Here is a tiny trained network, its code and every weight. The questions are about switching its units off for an input and a class, where a switched-off unit gives its printed mean instead of its output.

import numpy as np


def w(rows, s, z=0):
    codes = np.array(rows[::2]) - 128.0
    scale = np.full(codes.shape[1], s)
    scale[-1] = z or s
    return codes * scale


def norm(h):
    return h / np.sqrt((h * h).mean(-1, keepdims=True) + 1e-5)


def f(y):
    return y / 2 * (1 + np.tanh(0.7978845608 * (y + 0.044715 * y**3)))


def log_softmax(a):
    a = a - a.max(-1, keepdims=True)
    return a - np.log(np.exp(a).sum(-1, keepdims=True))


def net(x, mask):
    res = np.array(x, float).reshape(1, 5) / 4 @ E
    u = 0
    for l in range(3):
        y = f(norm(res) @ A[l][:, :-1].T + A[l][:, -1])
        res = res + np.where(mask[u : u + 6], y, B[l][:, -1]) @ B[l][:, :-1]
        u += 6
    return log_softmax(norm(res)[-1] @ U[:, :-1].T + U[:, -1])


A, B = {}, {}
E = w([
[115,200,178,213],'x0',
[129,56,160,98],'x1',
[145,21,105,172],'x2',
[30,123,178,40],'x3',
[33,147,2,162],'x4',
],0.0068)
A[0] = w([
[97,169,47,223,52],'L0N1',
[144,253,212,126,33],'L0N2',
[135,133,126,122,4],'L0N3',
[94,106,107,15,100],'L0N4',
[127,187,22,132,141],'L0N5',
[186,87,169,214,72],'L0N6',
],0.014,0.0031)
B[0] = w([
[14,140,88,182,253],'L0N1',
[128,228,226,90,250],'L0N2',
[103,169,66,123,106],'L0N3',
[122,55,85,40,225],'L0N4',
[170,179,4,144,249],'L0N5',
[197,67,143,151,225],'L0N6',
],0.017,0.0059)
A[1] = w([
[144,250,205,117,128],'L1N1',
[89,171,72,215,5],'L1N2',
[182,202,57,104,121],'L1N3',
[129,132,99,143,115],'L1N4',
[207,112,124,193,92],'L1N5',
[122,180,108,188,72],'L1N6',
],0.017,0.0027)
B[1] = w([
[141,214,254,98,254],'L1N1',
[15,161,71,169,235],'L1N2',
[164,169,103,107,199],'L1N3',
[128,164,118,141,149],'L1N4',
[124,152,141,208,189],'L1N5',
[48,91,119,89,183],'L1N6',
],0.024,0.0083)
A[2] = w([
[168,96,124,196,88],'L2N1',
[204,188,58,88,52],'L2N2',
[45,143,108,161,3],'L2N3',
[116,144,115,109,108],'L2N4',
[59,50,175,67,150],'L2N5',
[159,53,144,252,70],'L2N6',
],0.016,0.0036)
B[2] = w([
[138,112,132,203,186],'L2N1',
[250,169,79,77,158],'L2N2',
[51,119,145,207,226],'L2N3',
[134,120,109,135,147],'L2N4',
[115,12,177,119,218],'L2N5',
[218,122,125,245,255],'L2N6',
],0.02,0.0055)
U = w([
[129,24,135,66,183],'0',
[3,186,49,157,174],'1',
[204,109,130,224,165],'2',
[133,210,241,87,187],'3',
[119,169,124,118,2],'4',
[189,147,29,73,93],'5',
],0.015,0.0067)

Each question gives the input, the list of numbers given to net, and the class t.
The units are the neurons (one row each of A and B). Each row of codes is followed by its name. A weight is (code - 128) times the scale printed after its matrix; where a second scale follows, it is the last column's (A, B and U).
mask holds one flag per neuron, layer by layer. A switched-off neuron (its flag False) gives its mean, the last column of its row in B, instead of its output. The means were averaged over made-up inputs and are rounded, as every weight is.
A unit's drop is (log p(t) with every unit on - log p(t) with that unit switched off) / (log p(t) with every unit on - log p(t) with every unit switched off).
The circuit of an input: a set's keep is (log p(t) with only the set's units on - log p(t) with every unit switched off) / (log p(t) with every unit on - log p(t) with every unit switched off). Starting from the 12 units with the biggest drops (on a tie, the unit counted first), units are removed one at a time, each time the one whose removal leaves the highest keep (on an exact tie, the one counted first), for as long as the keep stays at least 0.8.
circuit, biggest first: the units of the circuit, biggest drop first
k most important neurons: the k neurons with the biggest drops, biggest first
top k neurons in layer l: the k neurons of layer l with the biggest drops, biggest first
drop of u: that unit's drop, to one decimal
input [2,-6,5,0,-5], class 2: circuit, biggest first : [L0N6]
input [-8,-8,7,-1,1], class 5: circuit, biggest first : [L1N3; L2N2]
input [4,8,7,0,5], class 2: circuit, biggest first : [L0N5; L1N6]
input [6,3,6,2,-8], class 2: circuit, biggest first : [L0N6; L1N1]
input [-6,-2,8,0,-2], class 2: 3 most important neurons : [L0N2; L1N1; L2N6]
input [1,8,8,2,6], class 0: 2 most important neurons : [L0N5; L1N5]
input [4,6,3,-2,2], class 2: top 2 neurons in layer 0 : [L0N6; L0N5]
input [-4,-2,6,2,-7], class 2: drop of L2N6 : 0.1
input [-5,5,-5,5,1], class 0: drop of L1N2 : 0.0
input [7,8,-8,-5,2], class 3: drop of L0N2 : 1.4
input [-4,-4,-2,1,3], class 5: top 2 neurons in layer 0 : [L0N4; L0N5]
